Each row has a class, written after it.
[-146  -36  -84  106    4   61  100   50   78 -146 -163   -3  -42   52
   26   62   47  -22  -25   51  -74 -152    4   22   97   -7    7   45
   96  -13  -13  -71  -79   79   37   93   19   -4 -192  -92  -75  108
 -107]  (6)
[-189 -228  -36   56  -84  200  115  217  232 -150 -379  185 -243   23
  217  116 -169   23  106 -308    0 -103  -12  281   34  -22   59  328
  260   98  -93  247 -233 -221 -119  169   86  258 -631  -39  232  -42
 -125]  (98)
[  20  232  235 -225   49   34 -151 -122 -195  232  167   68 -118  108
   44  328  123  188  -19 -444  215  181  -53  124 -261 -200  -18  -15
 -423 -238  172  619  -74  -50 -419  -62   89  -51  379  254  216 -136
  287]  (98)
[  57  395 -386  -64  281  333  444  268   74   58   22 -326 -226  469
  246  325 -188   25  281  -37 -339 -158 -482  115  -37 -384 -550 -102
  288 -441  380   22 -369  448  307 -324   68 -243  625 -204 -508  205
 -191]  (98)
[-117   69 -150   30  -37   56  171   18   65  -54 -130  -97  -80   60
   61   69   78   27  -21  -41  -15 -107  -37   57   43   68 -122   12
  -25  -83   33    9  -64   51  -67   14  117  -13  -30 -109  -92   59
  -99]  (45)
[ -32 -132  -35  144  -10  -46   14   68   77 -182  -70   33   95  -35
  -43  -84  -31  -71    8  215 -138 -134   58 -102  152    9  104  -15
  187  117 -150 -313   56   64  196  111  -88    4 -261  -32  -61  103
  -94]  (110)
[  96  -31  267  -19   38  -39 -148   53   44  -29   80   76   57  156
   -6  134  -66   76   78  -25  -30   95   45  -68  -34 -217  120   16
   59  -36 -120  195  -44   23    5   35  -41   65   49  199  165  -55
  109]  (147)
[-110  291  238   60  -41  105  -15 -160  143    4   43  -99 -101  388
    5  459  368  109 -214  -93    3 -282    0 -120  -65 -103 -159 -141
 -193 -420  126  479  -41  282 -276    1  285 -111  197   93 -138  203
  139]  (117)
[  87   34 -319 -207  154   -7  165   95 -241  152  -68 -132 -136 -132
   69 -163 -211  -13  202 -200  106  330 -123  230  -75  -44  -84   16
 -192   50  241  -92 -138 -206   37 -173 -151  -42  308 -180   55 -274
 -108]  (45)
[-163  131 -200  132  -11   85  173  -91   76 -105 -116 -161  -18  139
   28  147  227  -15 -143  122  -62 -352  -90  -22   50   90 -160  -79
    5 -192  182  -14  -83  250   -4  -33  197 -113  -99 -210 -265  304
 -135]  (147)
[ -73 -464  492  101 -279  -65 -350   65  237 -203 -165  541   -1 -135
  -75  -77 -117   12    3 -112   85   80  357   34   85  115  420  361
  275  302 -523  261  111 -412 -176  374  -61  418 -880  308  551 -199
  116]  (98)
[  37 -199 -179  -23   -2 -154   -4  -60 -180  -41 -106   39   82 -349
 -154 -378 -114 -117   -8  210   54  175   95   79   97  246  180   57
  -33  285   17 -438   65 -225  103   29 -183   12 -206 -213  115 -169
 -143]  (136)
[-468 -208  161  381 -257  245  122  188  600 -393 -496  160  -84  350
  115  315  151  -11 -134   21 -197 -605   63  -15  311   31   32  192
  573  -36 -337  339 -222  190    0  307  299  287 -899  -31    6  359
 -181]  (33)
[-266  271   48   89  -89  131   99 -242  112    0 -106 -146 -123  259
   -3  394  459   66 -316  -87   65 -338   22  -29  -54   79 -196  -75
 -257 -395  236  415  -52  226 -351   29  380 -117   57 -102 -185  246
   35]  (6)
[-222 -272  196  301 -231   34   12    9  412 -335 -352  158   -9   42
  -52   97  145  -78 -195  268 -155 -407  210  -93  269  214  135  188
  479  128 -308  -37   -9   33   29  326  156  224 -850  -54   19  254
 -130]  (22)
[-251 -277   18  198 -213  131   89   62  370 -261 -408  211 -198   49
   73   92   49  -55  -56   -2  -70 -305  120  140  181  175   41  259
  364   52 -147  129 -149  -92  -55  233  133  210 -747 -133   64   82
 -167]  (6)
[-102   -4 -183   15   19    1   62  -19  -83  -29  -82  -30  -23  -98
   -4  -55   54  -51   -5   -4   46   -1    7   42   23   70    1   -7
 -131   16   87 -137    9  -33    2   22  -19  -61  -47 -102  -42   10
  -97]  (110)
[ 101 -221  237    5  -76  -86 -177   79   35  -92   19  258   37  -22
  -44  -99 -169  -12   86    4  -57  130   95  -25   26  -20  243  142
  246  226 -299   -4   47 -140   49  129 -152  157 -306  198  233  -97
   69]  (136)
[  42 -207  -14   51 -124  -83   -9  156  120 -188  -88   89  122 -103
  -53 -212 -186  -43   77  239 -173   17  118  -92  155  114  130   76
  323  238 -349 -344   87  -68  212  128 -118  127 -334   -1   17  -15
 -102]  (22)
[  44 -402  446  190 -100   65  -53  355  465 -391 -177  323 -133  364
  160  168 -289  -11  173   97 -322 -213   63  -71  210 -330  264  281
  773  153 -597  209 -132  -27  199  366 -104  388 -629  342  248   99
   80]  (136)
[ -74  312 -434 -274  152   74  202  -51 -373  277   12 -242 -221  -39
   96   48   45   59   78 -413  252  263 -241  275 -201  -86 -256 -149
 -669 -268  546  180 -121  -88 -273 -250   61 -294  621 -204  -78 -193
  -14]  (110)
[ -39  -81   32   -8  -51 -143 -103 -178 -152   47  -67   68   67 -251
 -113 -125   87   -5 -157  -13  177   97  138   83  -25  208  151   51
 -256  141   91   32   71 -195 -212   66   31   51 -100  -44  236 -142
   60]  (33)
[ 480  -27  188 -310  150 -173 -213  362 -269  114  417   59  232  -74
 -100 -276 -624   29  485   29 -154  692   -8 -166 -108 -345  146  -63
  274  270 -401 -387   38  -49  420 -141 -530   64  507  281   69 -328
   97]  (117)
[ 217  315 -378  -84  277   12  292  111 -160  117  132 -485   22  198
   39    5  -90  -43  148  216 -193   20 -316 -112   -9 -268 -315 -347
   25 -195  287 -347 -135  360  428 -374  -98 -307  739 -185 -483  158
 -151]  (22)
[-123 -154 -199  164  -33 -126    5 -144  -52 -157 -140   -8  148 -312
 -154 -241  168 -102 -152  295   29 -155  128  -28  140  317  136  -16
  -99  153   48 -437  116  -29   64   81  -14  -54 -362 -230  -13   53
 -152]  (147)
[ 224  253 -345 -264  284  -58   93   82 -402  270  269 -258  -13  -98
    1 -182 -205  -10  227 -109   74  414 -194   42 -132 -187 -134 -212
 -375  -77  274 -292   11  -25  166 -341 -254 -283  800  -64 -154 -225
  -25]  (98)
[  23 -126  141   26    1  -17  -80  142   52 -144   18  129   70   72
   -4   10 -150   10  153   54 -132   41   66  -73   72 -173  150   57
  205   52 -240  -65  -14   36  127  128 -167   43 -137  142   67    9
    7]  (6)
[  72  236  111 -133  107    0  -45 -116 -172  144  165 -122  -16  226
  -18  204  104  106    3 -152   55  133  -60  -21 -169 -216  -46 -119
 -320 -252  193  320  -47  114 -153 -103   43 -156  491  134   27  -22
  163]  (6)
[  12 -164 -275  -47   31  -80   75   22 -148    5 -158   13  -10 -292
  -29 -316 -179  -83  104   32   84  207   11  177   71  150   87   72
  -73  233   58 -321  -14 -268  114  -16 -132   41 -156 -175  129 -195
 -146]  (110)
[ 300  -87  538 -140   47  -71 -286  276   19  -46  248  263  107  215
   20   97 -376  106  272  -73 -182  310   50 -145  -34 -449  271   75
  382  143 -490  209  -17  -25  148   71 -307  181   80  517  290 -127
  243]  (98)
[ -87  -80 -137   64  -61   79  176  144  154 -124 -168  -25  -63   37
   74   16  -77  -36   65    9  -92  -83   -2   45   99   63  -61   94
  203   24  -95 -114  -85    6  106   81    7   85 -250  -90  -78   52
 -141]  (45)
[ -85   57 -166   24   21  -74   34 -226 -177   45  -43 -120   29 -148
 -142  -72  229  -57 -200  102  117  -51   22   18   -4  208   -6  -87
 -309  -43  266 -125   57    9  -97  -49   71 -148   53 -197  -49   17
  -45]  (136)
[-276 -225 -249  146 -142  179  260   95  278 -160 -487   70 -282 -124
  128   55   23  -54  -65  -84  -20 -285   10  282  184  230  -82  251
  236   55   -5   -2 -189 -178  -35  134  228  195 -632 -259   42   -4
 -240]  (117)
[ -23 -140  238  149 -134  -98 -119  -10  141 -183   11  123  176   20
  -88   24   29    9  -98  220 -109 -123  165 -184  131   27  165   40
  213  127 -321 -102  124   47   26  192   18  114 -318  158   65  106
   54]  (110)
[  90 -139   98  -36   -8  -97 -101   20  -45  -46  -11  120   41  -62
  -60 -128 -113  -17   96   35   -4  178   67    4    5   -7  178   56
   46  117 -102  -28    7 -123   62   49 -139   72 -105   56  181 -132
   35]  (147)
[ -97  184  152   60  -79  -23  -65 -221   42    0    8  -27    9  108
 -101  184  338   46 -255   37   33 -193   81  -96   -3   98  -70 -146
 -154 -223  101  243   59  162 -213   16  187  -94   65  -15 -102  132
   78]  (33)
[  31  -40  375 -113  -56   81 -166  179   97  -15   45  255 -138  304
  154  298 -170  143  172 -417   -7  151    2   80 -111 -349  132  159
   98  -62 -212  605 -118 -102 -192  108  -34  170  -84  403  313 -107
  216]  (110)
[-135  158 -195  -69  -38   -9   83 -171 -131   89  -80  -97  -33 -194
  -20   32  176   84 -125  -78  167  -11   22  141  -72  182 -110  -20
 -435 -114  207   48   10  -72 -326  -27  183  -89  141 -158   -3  -76
  -14]  (98)
[ 191  109 -260  -28   87 -159   95  -18 -152   38   97 -245  123  -94
 -172 -306  -46 -154  -25  406 -129  105    3 -196  101  147 -104 -217
   54   90   72 -557  123   86  334 -187 -194 -211  301 -241 -380   50
 -157]  (22)
[-200   32 -178  -29 -111   27   77 -153  -66   61 -141   -4  -98 -188
   -4   65  192   56 -152 -169  187  -61   42  203  -10  212  -54   73
 -347  -82  164   92    6 -132 -305   47  184    3 -129 -120   55  -62
  -18]  (6)
[ -46   54    1  124  -83  -84   -3 -130   32 -130   22  -83  169   38
 -118  -19  195  -31 -160  306 -105 -198   89 -235   97  149  -14 -130
   10  -29  -99 -252  131  174   58   64   62  -77  -66  -44 -191  190
  -12]  (110)
[  72  347 -129  -48  108 -109   59 -246 -269   95  230 -316  160   78
 -139  -32  273  -39 -207  214   -7  -26  -60 -202 -101   58 -163 -336
 -279 -159  263 -165  120  285   25 -212   28 -296  532 -135 -327  182
    4]  (45)
[  -4   53  -38 -167  -55 -123 -118 -220 -269  180   43   51  -62 -280
 -146 -154  124    7 -143 -131  271  220  115  104  -87  247   58  -24
 -423   31  157   45  145 -264 -269  -58    3  -64   96  -53  146 -242
   88]  (136)
[ 258  273 -181 -304  243   65  135  260 -191  233  157 -258 -121  216
  166   81 -322   91  332 -266  -31  396 -262   78 -168 -424 -198 -136
 -125 -171  176  103 -163   14  140 -312 -147 -123  791   49  -82 -192
   10]  (22)
[-126   30  263   57 -159 -105 -201 -348  -15  -20    0  114   53  -63
 -223   77  375   -1 -332  105  139 -126  243 -100   -4  270  115  -35
 -260  -60   35  188  156   -6 -333  158  138  -42 -154  -13   70   46
  130]  (136)
[-121   69  193   34  -24   14 -118 -110    7  -44   35   72   27  104
  -13  256  218   95 -106 -101   65 -120   57  -37  -59 -106   82  -42
 -227 -159   -1  268   14   81 -235  118  100  -22    6  163  109   49
  146]  (110)
[ 311  242  335 -316   67 -265 -348 -193 -416  339  480   24  129  -65
 -253 -105   -5   53  -30 -112  241  624  140 -153 -212  -92  146 -219
 -527   -4   21  134  254 -134 -157 -162 -225 -144  695  259  156 -335
  299]  (117)
[  -8 -172   -3   40  -41 -221  -86 -203 -168  -34  -49   63  145 -337
 -210 -269  132  -81 -200  183   94   50  189    3   73  278  202   15
 -147  242   15 -269  153 -187  -60   84  -59   29 -281  -82  174  -96
  -24]  (45)
[ 154  265 -304  -57  184  -78  137  -93 -273  101  176 -355  123   72
 -124 -137   30  -87   -8  285  -67   70 -136 -132  -21  -38 -186 -305
 -154 -127  317 -346   40  218  248 -275 -112 -308  609 -241 -357   81
  -82]  (110)
[ 105 -290 -420  106   72   20  298  429  136 -253 -254  -78    7  -64
   86 -380 -512 -195  346  390 -369  -59 -130    9  308    3  -18  102
  789  328 -262 -754 -160   -9  674  -43 -310   60 -387 -277 -201   61
 -446]  (33)
[   1  339 -496 -211  179   65  275  -60 -290  277  -21 -380 -163  -47
   60  -11   52    6    2 -197  179  186 -215  215 -151   33 -297 -152
 -485 -208  538   24 -111  -27  -82 -325   90 -237  650 -300 -193  -93
 -102]  (22)
[-385 -193   47  247 -252   -7  -18 -235  226 -231 -359  164   -2 -201
  -46  133  382   61 -354   59  133 -410  221  128  127  379  126  197
 -142   19  -65  132   28 -119 -397  327  361  184 -769 -106  211   90
  -51]  (147)
[-254 -217  114  186 -126   56    3   29  194 -256 -272  180  -14  -28
    9  121   90   41  -76   44  -63 -287  134   60  148   42  156  195
  198   49 -199   90  -55  -20 -101  276  106  150 -585   41  180   91
  -31]  (6)
[ 305   15   56  -80  106  -18   35  302   60    1  181  -68   23  191
   20  -99 -377  -62  281  167 -277  227  -49 -184   83 -278  -45  -83
  506   57 -265 -273  -23   97  488 -139 -294  -10  297  128 -206  -19
  -14]  (6)
[-142  196  648   58 -154  116 -218 -156  261  -78   73  143  -70  503
   10  614  383  200 -213 -208   10 -232  129 -168 -107 -218   21  -23
  -99 -396 -139  843  -29  240 -415  183  288   39  -72  399  126  179
  296]  (45)
[ 160  156   65  -20   49   28   59  152   86  -37  189 -137   27  305
   44  118 -118   44  115   90 -199   19  -62 -187  -13 -212  -91  -97
  218 -136 -160  -47   14  209  164  -72  -58  -77  323  146 -201   82
   50]  (136)
[  79  316  140   19   89  104   73   85   82  -50  183 -180    3  541
   67  360   23   82   25   71 -250 -159 -150 -226  -45 -343 -164 -181
  216 -318  -13  223 -123  435  112  -99   40 -164  431  138 -288  284
   77]  (33)
[-101  -52  565   42 -151  -13 -303 -104  138  -82  -12  277   33  164
  -36  360  226  187 -127 -164   85  -80  157  -43  -70 -158  244   91
 -109  -86 -223  635   16    3 -377  266  190  190 -253  390  407   33
  286]  (22)
[ 189  264 -526 -194  274 -116  168    8 -426  192  199 -393   88 -157
  -50 -335 -100  -88  137  141   31  292 -175  -56  -60   -1 -175 -310
 -342  -27  345 -560   56   76  293 -373 -226 -367  715 -269 -337  -76
 -169]  (147)
[ 163   53  348  -33  -21  -42 -136  195  113  -60  205   45   82  299
   40  162 -211  111  151   24 -189   73   33 -203   31 -336   95  -45
  242  -78 -391  115   40  120  106   56 -111   71  184  390   61   13
  158]  (33)
[-126  135 -291    6   81  196  269   60   57   -3 -185 -218 -174  194
  124  174   50    7   52  -99  -26 -135 -177  109  -17  -61 -202   -7
  -54 -227  251   87 -225  125   -5 -101  153  -95  133 -212 -162   98
 -164]  (136)
[ -44   70 -311  -21   -6 -140   63 -250 -214  121  -36 -121   39 -382
 -188 -292  196 -107 -231  141  184   61   73   55   47  390  -41 -134
 -362   64  274 -375  145 -138  -38 -115   27 -146   25 -343 -138  -93
 -112]  (147)
[  33  323 -278 -124  120   79  194   72 -123  165  109 -287  -83  112
  112  149   -9   73   53 -148   17  106 -197   31  -97 -132 -271 -141
 -232 -235  235    2  -65  135   20 -235   96 -179  548  -81 -249   12
  -25]  (147)
[-181  -67 -121   87  -71  194  187  176  284 -116 -303   14 -218  139
  152  128  -42  -28   37 -129  -60 -184  -23  145  129    0 -107  137
  219  -51   -4  134 -159  -46   18   66  122  114 -371 -133  -49   58
 -184]  (110)
[-146 -109  -90  157  -92   14   73  -96   66 -167 -212   32    2  -85
  -69  -23  144  -61 -167  174  -47 -267   53   27   82  225   36   71
  122   43   26 -114  -19   27  -39  107   82    5 -435 -179  -61  133
 -113]  (136)
[ 195  -34  240 -152   88  -79 -140  123  -84   80  145   90   36   87
   -2   -7 -241   61  217  -81  -21  292   11  -20  -41 -293  138   22
   51   42 -149  134  -45  -72   64  -15 -202   58  234  228  202 -165
  125]  (6)
[  41   19  307  261   41  109  -69  188  357 -342   10   36  142  490
   34  273   36   16   80  274 -418 -374   68 -341  143 -288   68  -38
  551  -88 -344  -19  -31  421  309  163  -60   12 -187  223 -192  364
  -31]  (110)
[ 173  213  357 -337  -32 -272 -413 -279 -444  350  423  108  182 -249
 -208   14  167  230 -165 -285  355  502  186  -29 -274  -35  219 -136
 -787  -20  -11  369  300 -255 -513  -32  -17  -60  563  414  381 -369
  464]  (22)
[-165   95   -5   11  -54   -6  -37 -213 -126   34  -67   16  -12   -9
  -65  135  265   12 -235 -100  158  -72   36   63  -63  134   21    4
 -286  -44  194  208    3   -8 -283   42  174  -23  -68  -66   69   68
   53]  (110)
[ 243 -153 -419    5  176  -22  237  415  -28 -122  -27 -152   34  -88
   59 -364 -478 -160  392  293 -325  142 -174  -57  178 -139  -24  -44
  538  257 -180 -777  -41   24  701 -141 -392  -65   57 -131 -252  -12
 -275]  (22)
[ 214  430  141 -170  113 -114 -101 -141 -247  200  444 -238  159  181
 -116  149  112  111  -53   57    6  162  -26 -265 -159 -181 -130 -327
 -328 -290   88   49  145  253  -55 -210  -30 -264  828  177 -214   47
  251]  (98)
[ 201  247  275 -215  116   30  -88  115 -108  115  288    2  -53  363
   75  263 -102  145  162 -292  -62  242 -114  -66 -193 -406  -46 -103
  -14 -200  -40  428  -73  126  -50 -110 -108  -59  501  338   31  -41
  246]  (45)
[ 182  396  -32  -70  173   78   92   37  -69  116  299 -313  -14  495
   61  290   -1   46   79   -2 -124  -28 -230 -186 -130 -363 -236 -271
  -37 -358  154  114  -78  376  158 -268   -3 -237  702   98 -349  207
   88]  (110)
[  23  380  198  -96  -22 -141 -194 -360 -250  151  309 -161  185  122
 -165  204  383  133 -268   22  149   34   97 -237 -186    7  -40 -277
 -593 -260  133  229  214  179 -359  -60  187 -220  554  164  -51   80
  281]  (110)
[-381  -15 -516   87   -5  188  315  -45  -14  -69 -442  -97 -281 -147
  123   72  210  -26  -97 -205  131 -263 -105  351   25  248 -177  160
 -231 -107  391   33 -213  -93 -226   22  226  -64 -297 -441  -70   42
 -260]  (6)
[ -76  -77 -421   72   74  122  303  200   98 -136 -314 -178  -96   -8
  112  -96 -158  -79  139  103 -116  -70 -135  146  121   50 -134   76
  235   44  133 -290 -216   19  273  -81   13   19 -170 -369 -143   28
 -332]  (147)
[-118  133 -345   39   60   45  176 -118 -118   42  -90 -211  -54  -77
  -45    5  199  -51 -110   56   84 -144  -84   48  -10  171 -155  -86
 -282 -126  335 -164  -26   84  -18  -74   91 -196  114 -291 -219   97
 -123]  (22)
[-114  -90  -84   57 -131  -64   40  -87   -3  -97 -120   10   11 -153
  -71  -85   93  -22 -135  110   17  -75  115   23   58  237   35   61
  -43   67  -65 -110   78  -83  -88   91   81   42 -223  -94   30  -13
  -70]  (117)
[  56 -267 -320 -139   43  -73  105  113 -208   54 -213   57  -82 -425
   -1 -393 -277 -104  179  -84   86  315  -27  285   27  153   92  158
  -32  330   84 -301  -66 -380  115  -52 -190   98 -165 -233  228 -353
 -187]  (117)
[-277  -85  440  171 -217  -11 -223 -237  167 -175 -180  222   49   77
  -89  290  370  100 -288  -48  110 -264  248  -28   21  106  222  114
 -160  -88  -80  521   19   28 -447  323  266  140 -512  170  324  130
  135]  (33)
[-205 -130 -359   71  -20 -110  133 -234 -164   36 -265  -69   -5 -423
 -107 -273  204 -114 -234   53  220  -67   65  220   92  408   52   65
 -356  170  292 -266   35 -229 -144   -2  124   -5 -280 -362  102  -66
 -183]  (6)
[-126  -50 -516  -12    1 -158  133 -295 -325   43 -204 -141   49 -506
 -185 -405  188 -127 -184  187  211   74   56  185   44  512   -5  -32
 -413  156  394 -451   72 -200  -71  -70   16 -148  -98 -496  -48 -106
 -227]  (147)
[ 257 -329  299  -35  -65 -197 -244  136    6  -81   95  309  107 -130
 -146 -325 -333  -88  184  163  -97  359  199 -116  121  -39  341  113
  401  385 -476 -282  127 -233  276  115 -372  192 -247  236  224 -234
   58]  (6)
[-141   67  173   36 -108  123  -13   31  182  -86  -68   28  -61  238
   82  334  133  124  -49 -138  -32 -199   11  -42  -21  -97  -27   40
  -12 -191 -117  346  -73  125 -221  110  220   57  -86  152   48  114
   86]  (136)
[ 104  251  -93 -118   58 -144  -50 -213 -307  123  211 -176  119   -1
 -137  -96  119  -13 -115  130   70  117   -9 -126 -121   91  -64 -233
 -303  -97  210  -93  107  120  -39 -189  -61 -237  450  -71 -167   22
   31]  (33)
[ -85   94 -268   52  -16 -236   -8 -463 -337   60    3 -151  215 -394
 -302 -331  404 -136 -411  345  194 -102  132  -41    7  521   18 -190
 -482  100  324 -419  228  -14 -126  -72   57 -207  -14 -367 -130   55
 -103]  (45)
[ 237  -75   13 -201   77 -174 -114   85 -267  113  135   46   89 -193
  -71 -293 -298   -9  160  -33   15  486   64   30  -36 -100  177    2
  -44  226 -103 -209   95 -245  121  -80 -273   23  250  123  198 -313
   63]  (6)
